The rows lie along a hidden order. The number after each row says roughly how far along it the row is, from 0 to 9. A new part has a new order.
In the rows, zero is written as 128.
[ 91 198 156 126 119 140 117 101 119 141 121 100 132  29 130 144 112 145
 130 106 129  98  88 115 150 137 165 145] | 9
[109 156 120 108 140 150 130 139  79 130 155 110 131 112 160 136 124 153
 132  57 125  47  83 136 128 159 147 132] | 9
[145 150 119 146 121 162 154 126 117 118 157  96  89  75 129 135 123 123
 137  98 119  53 107 136 144 151 124 209] | 9
[141 143 114 140 108 160 151 134  98 118 156 102  94  95 128 133 128 125
 131  96 120  51 114 141 141 149 115 202] | 9
[138 107 119 101 163 124 126 134  68 131 150 134 147 128 166 127 114 123
 141  74 127 146 105 122 101 139 139  56] | 0
[149 120 126 104 163 129 131 125  40 135 157 116 139  77 174 132  98 104
 153  67 123 155  83 113 101 142 147 115] | 0
[158 127 154 148 125 117 130  95 107 132 114 115 115  25 120 128 100  71
 146 160 125 192 128 101 131 103 135 165] | 0
[119 178 153 161  84 146 138 103 142 127 113  95  94  30 100 139 118 116
 127 152 124  96 118 121 163 125 131 215] | 9
[ 85 196 158 123 118 138 115 100 113 141 127  93 137  21 137 147 112 150
 129  85 129  90  81 119 153 143 168 143] | 9
